Each new row is followed by what is left after taking away its nearest point in the smallest flat space through zero that holds the last named rows:
(in the rows, 128 means zero)
valuv (4 x 16):
[[131 144 130 143  91 139 100 119  99 155 132 114 114 149 129 113]
 [115 144 127 138  83 149 117 125 114 154 130 107 113 155 133 113]
 [119 174 141 145  92 143 107 132 110 165 124  97 113 144 123 108]
 [132 138 126 148  95 145  94 125 119 159 137 114 122 137 135 114]]
New rows:
[129 136 160 112 133 118  89 110 154 123  97 148 122 108 109 127] -> [117 124 152 107 113 129 100 106 154 121  99 146 116 126 116 126]
[109 149 115 117  93 146 168 145 110 166 138  95 124 146 137 112] -> [139 127 113 119 131 125 151 140 110 151 144 120 139 118 135 123]
[157 148 113 127 124 107 106 118  87 160 106 120  97 143  88 143] -> [140 123  99 121 129 123 128 131 137 151 111 122 110 131 103 151]

dob (2 x 16):
[[103 119 122 148 138 130 144 101 135 114 133 131 144 100 122 131]
 [ 90 122 111 165 125 129 159 123 148 103 132 158 147 104 104 134]]
New rows:
[181  93 113 124 135 117 124 126 126 131 157  94  87 158 135 111] -> [158  89 103 146 133 118 143 123 138 116 159 112  99 143 121 115]
[142 141 144 125  94 109 137 171 117 136 126 143 120 163 125 142] -> [126 130 146 132 114 112 142 127 114 130 132 126 134 131 133 143]

neni (5 x 16):
[[118 122  86 106  80  84 122 118 166 121 100 161  97 156 126  92]
 [149 128  76 116 106  96 129 103 170  95  92 154  87 132 141 101]
 [106 123 116 123 107 116 101 112 148  88 131 137 141 140  99 116]
 [102 121 109 117  97 124 110 138 135 117 122 147 124 143 114 110]
 [115 141  77 111 106  94 150 133 153 144  94 153  80 135 121  76]]
New rows:
[104 163 147 152 130 143 115 116  97 124 117 103 141 151 113 104] -> [127 155 138 148 120 137 116 111 105 123 104 113 126 155 140 110]
[117 108 148 105 112 114  86 140 115 137 150 139 133 150 151 136] -> [125 129 131 113 144 115 108 130 120 127 142 129 118 124 139 119]

giz (2 x 16):
[[119 146 104  67 127 117 165 165 118 107 163 121 139 133  91 126]
 [129 145 113  90 121 121 144 138 123 109 147 129 138 134 118 127]]
New rows:
[162 125 134 157 129 130 131 115 117 108  94 118 126 123 144 127] -> [156 127 127 139 132 127 146 133 113 105 106 113 127 123 126 126]
[126 168 117 110 127 125 126 107 137  99 109 140 126 137 164 132] -> [111 148 123 126 144 128 135 132 136 120 107 127 115 128 139 132]

luri (5 x 16):
[[101 126 120 135 141 117 139 111  91 136 122 113 138 159 121  96]
 [124 119 118 117 138 134 126 119 108 136 115 123 125 173 127 111]
 [109 133 126 137 135 136 134 100 109 149 116 135 124 151 125 102]
 [132 141 120 141 141 106 142  95  84 123 120 127 132 169 119 111]
 [115 129 128 157 145 130 139  94  91 144 123 139 119 190 142  98]]
New rows:
[ 92 130 140 145 147 128 141  80 163 148 154 123 115 171 133 115] -> [114 132 133 118 140 114 135  98 172 126 153 110 124 148 116 137]
[142 163 143 130 161  91 131 124 137 136 147 148  99 117 150 125] -> [128 149 134 105 163  99 124 136 137 142 138 131 104 124 142 114]

Dinot (3 x 16):
[[ 84 143 138 109 138 130  95 105 144 112 127 114  88 145 140 108]
 [129 115 144 119 130 117 117  94 132  98 134 104 105 131 127 115]
 [ 98  95 138 128 133  99 111 164 156  87 137 186  87 143 140 144]]
New rows:
[118 107 123 134 152 142 133 157 107 127 122 126 144  96 132 121] -> [112 107 128 129 154 140 126 145 110 119 123 117 133  99 133 115]
[ 94 156 104  97 140 123  94 108 141 163 114 167 111 151 124 151] -> [138 129 111 105 133 111 114  92 129 148 121 153 126 138 111 155]
[111 160 115 140 143 114 126 175 119 115 136 149 150 127 102 118] -> [121 154 124 135 143 110 124 147 116 101 139 124 143 125  98 108]

mip (5 x 16):
[[128 119 126 140 154 119 111 151 135 136 129 152 129 157 109  90]
 [ 93 105 107 136 122 152 101 155 128 136 102 130 106 154 153 173]
 [ 82  86 129 153 151 126  85 145 123  97  97 130 136 168 148 150]
 [117 133  87 146 168 129 123 147 156 126  78 158 131 160 100 147]
 [123 118 131 137 133 147 102 162 129 121 104 140 142 158 149 161]]
New rows:
[162 130 117 127 111  91 120 133 150 131 133  97 126 122 157 101] -> [153 127 106 132 118  94 116 137 155 128 117 101 125 130 157 117]
[110 127 126 167 128  92 137  90 123  82 123 104 127 108 111  99] -> [133 139 123 158 110 127 127 137 127 116 123 122 121 125 127 120]

minok (2 x 16):
[[106 115 148 124 141 165 122 145 197 140 108 164 133 142 107 183]
 [110 110 134 117 124 151 130 141 177 129  98 159 129 133 112 196]]
New rows:
[129 138 114 112 116 109 139 103  94 120 112 135 100 121 136 144] -> [123 144 132 120 137 127 129 108 121 134 123 142 105 132 129 131]
[145 147 164 146 147 141 129 134 136 122 133 110 151 145 150 129] -> [146 141 154 139 133 132 135 132 126 114 122 109 148 139 152 146]

vus (3 x 16):
[[137 116 139  99 140 154 117 144 137 135 126 122 150 111 120 138]
 [135 119 134  97 142 145 119 142 137 140 125 125 146 103 114 135]
 [145 105 148 105 132 182 101 145 136 121 126 110 163 133 138 153]]
New rows:
[128 117 119 122 118 126 136 153 141 127 101 113 120 178 131 125] -> [128 118 111 112 123 118 132 151 143 137  98 115 119 161 120 125]
[156 157 101 166 118 112 106 141  96  90 102 136 119 110 131 149] -> [156 155 123 147 131 125 125 164 104  92 108 140 130 104 126 140]

posev (5 x 16):
[[134 109 132 121 109 160 135 118 117 139 120 109 100 146 118 113]
 [117 151 129 127 109 137 113 131 130 121 130 144 112 125 153 156]
 [154 143 114 110 149 152 119 123 143  94 120 121 134 173 136 166]
 [146 136  89 125 125 152  93  88 106 113  72 122 103 143 110 112]
 [136 138 158 149 124 120 101 122 119 133 150 162 146 108 142 121]]
New rows:
[154 116 112 141 103 175 123 117 116 134 119 103 110 170 116 155] -> [135 123 114 155 116 129 126 131 121 141 131 121 138 131 118 149]
[122 135 146 111 139 122 169 144 140 150 137  99 122 142 130 144] -> [132 148 141 124 137 121 134 121 124 145 120 120 124 131 129 131]

pido (4 x 16):
[[113 179 169  97  94 102 153 155 116 118  90 170 111 141 130 121]
 [119 157 133 142 105 115 135 141 140 140 129 149 115 143 138 109]
 [124 142 114 146 110 130 140 114 160 152 163 134 103 144 138 125]
 [112 170 154 139 105  98 121 179 109 122  80 161 139 137 137  87]]
New rows:
[145 135 174 116 163 151 119 114 104 123 152 128 121  77 141 104] -> [126 154 163 121 149 153 119 121 116 136 153 123 114  82 149  99]
[166 125 124 118 158 154 118 131 131 123 152 140 149 121 102 122] -> [143 151 122 112 140 153 122 143 137 131 142 139 141 126 108 119]
[101 115 119 132 105 146 126 123 153 114 141 114 143 123 153 109] -> [114 111 137 121 108 138 133 122 143 102 135 129 143 123 147 112]

sez (2 x 16):
[[ 91  98 142 138  99 124 182 119 130 174 114 121 106 130 127 113]
 [124 109 153 124 161 132 149 114 120 168 109 139 134  93 130  92]]
New rows:
[103 112 140 139 101 121 162 133 128 143 114 146  97 140 122 124] -> [128 129 136 131 128 125 129 136 125 119 120 153 114 131 123 127]
[115 146 127 126  92 106 116 122 148 124 158 162 103 165 103 161] -> [122 139 143 120 127 110 117 113 141 143 147 173 114 136 105 136]

tukal (2 x 16):
[[167 146 152 145 125 145 128 125 117 169  89 118 153 124 107 125]
 [186 138 119 129 116 184 152 162 105 125 158  92 110 139 115 142]]
New rows:
[133 138 126 129 128  60 114  79 124 118 115 126 107 109 126 127] -> [159 142 122 129 123  85 125  94 114 116 129 110  99 114 120 133]
[138  93 127 114 108 116 101 161 153  99 178 146 104 127 135 112] -> [155 104 146 126 108 118  96 152 149 129 144 146 126 122 122 107]
[138 117 149 119 114 122 129 147  95 134 163 101 138 151 124 136] -> [122 115 154 120 118 105 121 136 102 138 150 112 146 147 127 131]

zas (2 x 16):
[[155 172 110  99 147 136 130 100 167 128 119 101 135 176 122 146]
 [128 159 127 122 120 120 122 126 155 129 127 110 134 148 106 120]]
New rows:
[141 126  93  98 168 129 134 129 134 123 143 107 130 130 156 182] -> [116 127 108 117 139 111 124 152 134 124 150 108 132 112 132 154]
[145 120 116 108 134 151 127 100 115 135 117 129 117 134 155 161] -> [125 129 128 121 109 134 117 118 123 136 122 125 120 125 129 137]
[123 124 134 131 137 146 133  90 107 139 158 141 120 145 153 133] -> [113 136 140 136 123 136 127  98 117 140 160 135 123 146 136 119]

sil (2 x 16):
[[148 113 129 117 101  58 155 124 110 141 127 123 177 156 149 148]
 [133  97 154 120 110 115 117  93 127 121 142 141 121 142 118 133]]
New rows:
[120  65 127 166 113 151 118 112 150 144 139 114 128 125 129 146] -> [120  80 113 169 119 147 128 130 148 150 131 106 139 122 138 146]
[119 155  97  98 141 165 142 138 114 131 123 155 119 120 119 140] -> [126 138 109  92 127 144 143 122 110 131 129 160 127 132 119 147]
[143 105 144 129 107 117 117 123 123 124 165 145 145 113  93 113] -> [140 124 128 134 118 125 124 145 124 128 156 137 150 104  99 110]

zite (2 x 16):
[[133 121 125 136 111 150 142 131 113 155 128 125  82  99 136 121]
 [122  99 147 140 133 115 131 138 149 122 113 114  84 113 148 162]]
New rows:
[141 130 128 119 109 169 136 130  99 138 115 136 108 103 108 100] -> [133 122 140 118 127 143 125 132 123 111 107 132 127 121 111 123]
[129 100 137 120 146 101 130 137 156  98 103 112 139 158 128 153] -> [138 114 121 119 127 130 141 133 127 127 114 119 127 142 121 123]

Nez (4 x 16):
[[120 123 142 127 131 110 109 107 181 117 140 124 136 113 128 132]
 [111 119 156 103 144 103 120 108 186 100 136 129 161 141 115 136]
 [106 126 128 116 178 126  94 112 191  94 133 128 162 124  94 108]
 [109 140 152 121 100 118  98 117 187  91 132 116 133 118 140 131]]
New rows:
[124 125 126 146 138 124 128 126 119 152 132 136 109  78 140 121] -> [112 130 141 123 135 124 135 134 120 127 124 137 129 106 134 123]
[175 116 143 150 114  97 145 110 153 129 147 128 149 105 148 161] -> [165 133 124 145 127 129 135 134 128 107 130 127 155 118 132 137]
[ 99 146 145 127 100 135 131 136 124 127 117 117 135 170 123 119] -> [109 134 133 143 120 129 127 122 133 150 128 119 128 148 119 117]

Bado (3 x 16):
[[123 125 125 121 115 169 171 141 123 122 122 129 125 134 143 142]
 [123 119 166  66 103 150  75 112 139 126 109 139 165 125 159 138]
 [125 130 180 100 125 146 136 127 109 163 162 128 111 132 114  87]]
New rows:
[111 140  76 136 154 143 146 144 111 124 118 111 124 119  87 132] -> [109 137 102 106 145 148 118 135 113 131 118 115 137 117  94 126]
[150 123 146  81 108 136 132 123 112 145 142 125 127 125 110  77] -> [152 123 106 107 112 124 136 126 123 121 121 124 134 123 117 104]
[150 127 169 112 126 171 122 148 104 116 102  84 124 108 142 154] -> [155 131 155 137 141 140 114 146 105 118 109  80 115 105 125 146]

dena (2 x 16):
[[103 157 122 143 124 158 141 126 131 142 148 171 109 113 111 130]
 [120 156 124 164 133 147 120 132 142 121 156 181 156 114 110 138]]
New rows:
[149  98 127 122 116  87 142 125 129 124 122  75 147 143 161 150] -> [126 127 121 139 113 116 153 124 133 136 143 119 133 128 144 153]
[124  84 141 101 130 169 122 169 123 144 119  86 119 144 145 142] -> [120 100 139 122 133 180 117 171 131 140 135 116 136 136 135 148]

Mosi (3 x 16):
[[125 126 147 126 135 147  93 140 151 114 127 140 120 137 132 134]
 [ 99 128 138 145 105 139 101 150 160 121 136 111  92 153 123 127]
 [ 82 125 171 118 115 149 120 158 151 143 150 134  96 184 137 118]]
New rows:
[146 157 162  91 133 115 147 142 135 136 144 145 128 164  96 124] -> [157 159 140 109 126 108 135 137 141 121 135 129 125 143  86 130]
[135 140 139 121 142 116 125 115 111 123 109 167 169 113 131 120] -> [113 141 135 138 118 114 121 126 126 124 116 144 142 128 124 116]
[116 125 137 114 117 100 168 117  94 128 142 142 137 138 127 130] -> [121 125 136 126 117 111 129 124 118 105 134 140 127 131 123 139]

Sute (4 x 16):
[[143 126 142 159 119 141 133 116 113 148 122 106 124 115 130 130]
 [119 134  68 103 127 137 139 129 160 128 147 102 106 180 135 139]
 [132  86 146 187  98 112 139 103 108 150  89  94 105 152 124 162]
 [104  96 120  96 143  94 103 127 153  94 105 174 164 164 119 159]]
New rows:
[117 151 113  84 159 119 104 127 131 116 142 174 106 143 151 137] -> [132 141 131 124 146 128 110 111 113 138 129 149 100 134 152 145]
[145 109 147 149 139 153 165 124 118 115 129 129 121 139 146 109] -> [140 108 140 135 145 149 160 126 127 107 130 139 129 147 145 112]

nefe (5 x 16):
[[131 116 116  89 155 111  82 121 103 105 136 118 114 122 120 165]
 [126 148 104 119 127 108 111 127 120 113 136 136 106 124 113 145]
 [120 115 134 115 105 148 103 137  82  62 121 130  88  83 128 136]
 [127 120 142 104  87 116  97 114 116  81 111 130 158 140 110 142]
 [123 139 129 107 103 115 115 113 114 101 144 127 131 109 121 133]]
New rows:
[138 151 166 132 127 128 135 103 122 170 108 120 116 111 117 108] -> [139 148 160 126 128 123 117 106 115 155  98 123 110 118 108 122]
[107 148 149 128 119 101 150 127 121 129 100 142 151 101 114 148] -> [109 138 147 128 141 107 147 133 118 137  99 138 141 100 120 152]

zezab (2 x 16):
[[150 126 152 122 148 149 119 136  86 110 137 112 139 121 152 107]
 [125 124 106 138 141 138 113 126  97 121 121 126 160 101 144 119]]
New rows:
[156 132 166  97 118 125 130 135 123 105 162 112 113 161 123 116] -> [132 129 118 114 115 117 121 125 126 113 146 124 140 136 119 125]
[131 132 165 144 151 145 141 124  99 121 115 132 133 114 134 129] -> [120 133 152 147 141 134 146 120 121 130 110 140 127 118 122 140]
[ 91 112  78 146 133 111 103 117 120 127 134 111 161 110 110 151] -> [114 115 125 129 135 117 113 126 121 120 150 100 132 137 111 144]

kure (2 x 16):
[[ 88 131 106 113 157 104 144  85 170 147 102  76 112 100 107 106]
 [109 147 107 113 148  94 160  98 157 168 127  78 113 124 118 140]]
New rows:
[157 130 146 154  97 140 150 166 112 125 159 150 144 139 145 158] -> [126 123 134 146 116 133 150 137 140 124 133 122 135 113 129 130]
[113 117 117 110 153 105 130 121  90 156 132 106 103 117 108 131] -> [121 110 125 116 145 118 118 133  79 141 133 125 109 119 112 127]
[124  97 119 162 106 189 129 122 126 117 156 144 136 144 130 130] -> [114 105 109 155 116 174 143 108 140 134 154 121 129 141 125 133]

pulis (3 x 16):
[[139 126 139 126  92 117 187 131 127 134  98 169 138  95  69 116]
 [145 130 144 109 105 148 173 152 130 151 102 158 103 115  66 107]
 [134 129 120 121 100 123 155 140 128 125 105 136 129 106 106 117]]
New rows:
[125  96 131 153 140 169 103 112 142 152 153 151 141 133 111 112] -> [125  98 109 148 118 160 107 123 142 138 137 137 145 116 120 106]
[126 138 130  64 125 136 128 132  99 147  90 117 141 118 159 123] -> [124 135 145  74 137 130 130 115  98 151 101 132 152 123 154 131]
[132 135 141 134 155 134 115  96 109 138 180 130 122 155 122 129] -> [136 138 117 124 121 126 132 114 109 125 153 121 123 130 118 117]

fopo (5 x 16):
[[127 158 145 117 146 141  98 128 146 128 133 153  93 147 153 114]
 [131 129 133 130 108 110 159 108  76 149 141 138  92 130 102 153]
 [140 146 117 108 144 163 101 141 134 118 118 154 136 121 145 112]
 [109  96 131 116  73 127 143 110 124 138 141 116 127 129 116 141]
 [116 125 127 129 186 102 122 160 163 132 104 110 150 124 156  95]]
New rows:
[151 134 113 141 110 106 131 169 115 140  92 126 121 132 125 113] -> [148 135 120 141  94 115 121 161 128 134 100 126 116 140 128 116]
[ 96 118 142 106  90  99 102 116 126 171 132 115  94 142 128 142] -> [127 136 121 126 122 116  94 131 123 145 118 117 130 126 121 142]
[140 129 157 109 102 112 104 126 119 150 110  86 160 116 115 125] -> [148 148 161 111 115 117  96 125 114 149 112 100 144 121 118 125]

fik (3 x 16):
[[139 109 155 145 116 141 106 148 163 119 126  84 117 144 117 160]
 [146 108 137 141  79 135 137 159 147 138 139  86  99 148 144 157]
 [138 117 131 134  98 130 136 145 136 135 135 106 111 139 139 143]]
New rows:
[125 142 106 118 120 147 157 129 137 122 111 156  86 127 130 121] -> [122 132 121 116 124 135 142 123 145 110 104 143  92 130 115 130]
[130 108 117 110 141  94 117 126 101 123 140 122 120 129 157 119] -> [135 113 121 122 153 118 108 136 116 123 140 117 119 130 155 123]

zaso (3 x 16):
[[108  95 159 172  98 132 169 103 111 160 119  98 163 132 150 168]
 [113 117 148 166 126 144 155 105 140 145 135 119 161 133 144 140]
 [144 115 157 138 100 112 170 114 143 145 120 105 100 130 137 135]]
New rows:
[130 102 157 151 116 140 186  95 126 150 140 127 139 111 143 132] -> [134 117 128 118 131 136 146 119 111 129 139 145 128 106 127 119]
[ 86 145 147 163 133 141 156 128 116 116 124 114 171 141 144 115] -> [105 152 139 133 127 122 147 143 113 106 116 115 132 137 133 105]

Fiv (5 x 16):
[[159 114 127 116 105  94 153 147 127 127 122 120 168 153 129 108]
 [141 124 136 108 123 111 122 135 162 114 131 141 167 138 120 104]
 [171  99 129 115 113  94 160 132 123 156 102 116 164 142 149  93]
 [149  97 129 118 127 100 144 135 105 147 102 135 195 128 154 125]
 [167 124 138 100 110  83 157 126 136 152 107 116 164 173 152  91]]
New rows:
[114 155 148 105 134 118 122 124 133 137 100 143 129 157 139 167] -> [133 126 136 120 124 127 132 139 139 131 103 136 119 128 119 148]
[129 145 132 123 100 109 148 140 153 121 129 142 170 100 132 117] -> [119 156 130 133 105 122 149 129 139 133 128 133 134  99 139 129]

Bim (3 x 16):
[[103 131 144 140 111 123 171 127  96 151 197 135 118 134 117 164]
 [104 158  77 113 127 129 128  73 112 115 131 161 156 160 107 112]
 [139 109 120 148  86 109 121 101 139 117 139 144 124 132 161 108]]
New rows:
[151 131 152 145 135 146 121 162 141 124  89  89 131 103 123 126] -> [133 141 130 149 114 138 136 125 124 123 121 113 140 123 119 126]
[125 121 128 117 124  97 154 123 107 146 113 145 120 163 123 117] -> [132 117 136 117 129  99 149 135 113 146 103 137 117 156 126 117]
[125 127 109 137 113 134 137 108 111 136 181 136 116 132 149 163] -> [138 129 107 125 136 143 115 123 127 128 138 124 120 124 146 151]

pav (4 x 16):
[[177 135 144 116 132 116 148 122 106 113 129 145 107 127 133 127]
 [172 145 150 115 130 125 142 134 106  95 139 135 106 126 130 139]
 [159 144 138 109 127 155 123 154 107  81 148 128 112 116 119 158]
 [165 147 144 116 127 121 138 133 108 106 140 134 112 125 125 130]]
New rows:
[153 129 105 142 111 142 134 140 157 131 128 125 121 122  96 106] -> [149 126 118 149 116 139 142 136 163 121 123 120 116 130 109 115]
[133 114 126 123 114 129 128  90 126 129 117 119 146 105  85 126] -> [131 118 140 128 117 127 133  91 129 114 118 112 141 111  93 136]

nebob (3 x 16):
[[115 115 113 119 150 166 144 133 125  98 148 129 106 126 112 140]
 [134 131 125 105 138 150 135 112 117 159 122 145 127 111 167 124]
 [173 149 149 173  89 128 114 118 100 143 110 113 115 145 115 118]]
New rows:
[124 140 143 123 133 146 141 115 112 166 117 151  68  94 121 145] -> [109 136 145 128 129 110 133 128 132 152 118 143  85 102 104 146]
[119 115 160 137 111 126 101 147 142 150 135 151 126 155  87 121] -> [116 112 154 121 123 144 109 141 138 158 137 160 122 145 103 122]
[ 99 147 136 111 156 154 133 130 150 120 159 153 137 118 112 136] -> [121 159 149 131 134 142 122 125 140 135 146 147 139 125 112 128]

dobaf (2 x 16):
[[143 103 101 122 108 125 132 138 110 171 104 139 157 135 134 117]
 [149 110 124 137 123 114 152 168 124 160  94 126 176 162 164  93]]
New rows:
[117 151 138 137 148 114 152 137 132 120 126 100 122 134 144  97] -> [117 140 117 126 134 120 141 121 119 138 126 111 118 119 127 109]
[119 119 168 123 143 132 128 128 145  87 149 111 107 137 140 123] -> [128  99 141 114 124 133 124 125 127 122 135 123 122 133 135 123]
[115 129 120 113 118 160  99 119 133 128 131 143 103  94 114 162] -> [124 128 132 124 125 150 117 146 140 130 117 135 126 118 140 139]
